Below is a small trained network, with its code and all its weights. Each question gives an input and a class and asks what happens when units are switched off, that is, made to give their printed mean instead of their output.

import numpy as np


def w(rows, s, z=0):
    codes = np.array(rows[::2]) - 128.0
    scale = np.full(codes.shape[1], s)
    scale[-1] = z or s
    return codes * scale


def norm(h):
    return h / np.sqrt((h * h).mean(-1, keepdims=True) + 1e-5)


def f(y):
    return np.maximum(y, 0)


def log_softmax(a):
    a = a - a.max(-1, keepdims=True)
    return a - np.log(np.exp(a).sum(-1, keepdims=True))


def net(x, mask):
    res = np.array(x, float).reshape(1, 5) / 4 @ E
    u = 0
    for l in range(2):
        y = f(norm(res) @ A[l][:, :-1].T + A[l][:, -1])
        res = res + np.where(mask[u : u + 4], y, B[l][:, -1]) @ B[l][:, :-1]
        u += 4
    return log_softmax(norm(res)[-1] @ U[:, :-1].T + U[:, -1])


A, B = {}, {}
E = w([
[183,174,195,92,144,162,138,160,80,151,146,100],'x0',
[115,156,149,188,163,102,77,83,133,170,92,155],'x1',
[73,103,164,174,165,178,76,189,128,86,144,130],'x2',
[147,86,150,159,97,83,74,107,102,161,133,1],'x3',
[106,119,130,142,148,160,164,104,189,179,200,104],'x4',
],0.0044)
A[0] = w([
[75,52,52,178,71,87,121,75,172,58,120,150,33],'L0N1',
[145,117,127,153,72,100,117,168,66,72,34,147,25],'L0N2',
[137,98,100,209,81,112,119,113,89,133,128,3,1],'L0N3',
[120,54,122,27,74,138,164,174,138,60,168,97,5],'L0N4',
],0.005,0.0025)
B[0] = w([
[248,212,229,160,86,195,163,149,85,111,142,75,248],'L0N1',
[114,10,50,158,83,163,69,145,117,252,218,160,219],'L0N2',
[78,173,75,65,232,179,186,176,156,88,40,225,254],'L0N3',
[79,157,218,212,199,80,31,2,128,222,33,177,243],'L0N4',
],0.0056,0.0035)
A[1] = w([
[76,76,160,159,106,152,78,193,153,80,146,113,1],'L1N1',
[83,122,135,150,133,145,181,112,180,159,169,81,104],'L1N2',
[140,98,100,128,137,109,87,144,150,134,87,3,144],'L1N3',
[176,151,71,60,58,53,148,71,155,163,120,121,10],'L1N4',
],0.0062,0.0014)
B[1] = w([
[112,128,137,85,150,59,216,98,141,110,182,18,233],'L1N1',
[174,68,60,101,2,70,54,166,20,165,71,170,251],'L1N2',
[197,197,54,63,66,152,194,81,246,68,112,242,202],'L1N3',
[35,86,165,167,209,135,111,182,136,66,214,26,251],'L1N4',
],0.0057,0.0029)
U = w([
[108,157,18,58,180,162,209,145,214,59,84,225,247],'0',
[32,87,149,135,202,67,156,148,133,69,211,13,74],'1',
[155,19,33,112,44,98,68,178,62,180,148,147,54],'2',
[254,187,208,137,78,169,150,125,94,102,127,86,243],'3',
[86,135,177,189,191,33,80,7,141,153,83,159,6],'4',
],0.0081,0.0011)

Each question gives the input, the list of numbers given to net, and the class t.
The units are the neurons (one row each of A and B). Each row of codes is followed by its name. A weight is (code - 128) times the scale printed after its matrix; where a second scale follows, it is the last column's (A, B and U).
mask holds one flag per neuron, layer by layer. A switched-off neuron (its flag False) gives its mean, the last column of its row in B, instead of its output. The means were averaged over made-up inputs and are rounded, as every weight is.
A unit's drop is (log p(t) with every unit on - log p(t) with that unit switched off) / (log p(t) with every unit on - log p(t) with every unit switched off).
The circuit of an input: a set's keep is (log p(t) with only the set's units on - log p(t) with every unit switched off) / (log p(t) with every unit on - log p(t) with every unit switched off). Starting from all 8 units, units are removed one at a time, each time the one whose removal leaves the highest keep (on an exact tie, the one counted first), for as long as the keep stays at least 0.8.
units of the circuit, in order: the units of the circuit, biggest drop first
most important unit: the unit with the biggest drop
k most important neurons: the k neurons with the biggest drops, biggest first
k most important neurons of layer l: the k neurons of layer l with the biggest drops, biggest first
drop of u: that unit's drop, to one decimal
input [-8,8,-1,4,-5], class 3: most important unit => L0N1
input [1,5,-6,-3,1], class 1: 2 most important neurons => (L1N4 L0N4)
input [-5,7,-5,8,-8], class 0: units of the circuit, in order => (L1N3 L0N4)
input [-4,3,-1,-6,7], class 2: units of the circuit, in order => (L1N2 L0N3)
input [5,3,-5,-5,-7], class 2: 2 most important neurons => (L0N2 L0N3)
input [8,-7,6,-3,8], class 2: units of the circuit, in order => (L1N2 L0N1)
input [-4,-6,-7,-6,-3], class 1: units of the circuit, in order => (L1N4 L0N3)
input [-8,4,3,-4,4], class 3: units of the circuit, in order => (L0N1 L0N3)
input [-7,2,-3,-4,-6], class 3: 2 most important neurons => (L0N1 L1N2)
input [-7,-1,7,-5,-5], class 1: 2 most important neurons => (L1N1 L0N3)
input [-1,-8,-6,3,8], class 2: 2 most important neurons of layer 1 => (L1N2 L1N1)
input [-6,4,0,5,5], class 3: 2 most important neurons => (L0N1 L0N2)
input [6,7,-7,3,-1], class 1: units of the circuit, in order => (L1N4 L0N4 L0N1)
input [-7,-6,5,-1,7], class 2: 2 most important neurons => (L1N2 L1N4)
input [1,-1,-5,1,-5], class 1: 2 most important neurons => (L1N4 L1N2)
input [-5,-1,-3,5,-2], class 0: units of the circuit, in order => (L0N3)
input [-3,-5,0,6,-6], class 0: 2 most important neurons of layer 1 => (L1N2 L1N3)
input [4,6,6,8,7], class 0: 3 most important neurons => (L1N3 L0N4 L0N3)
input [-7,-1,6,-3,4], class 3: 2 most important neurons => (L0N1 L1N4)
input [-6,5,5,-3,7], class 2: 4 most important neurons => (L1N2 L0N4 L0N3 L1N4)
input [-5,5,-2,-4,-7], class 2: units of the circuit, in order => (L0N2)
input [-4,-7,0,-1,-5], class 4: 2 most important neurons => (L0N4 L1N2)
input [-8,0,7,-3,-5], class 3: 2 most important neurons => (L0N1 L1N4)
input [-8,2,0,-1,-6], class 3: 2 most important neurons => (L0N1 L1N2)
input [7,-8,5,1,-1], class 4: 2 most important neurons => (L0N4 L0N1)
input [2,6,-8,7,1], class 1: 2 most important neurons of layer 0 => (L0N4 L0N1)
input [-5,1,4,8,-5], class 0: units of the circuit, in order => (L1N3)
input [2,-1,1,2,-6], class 2: drop of L0N2 => 1.7
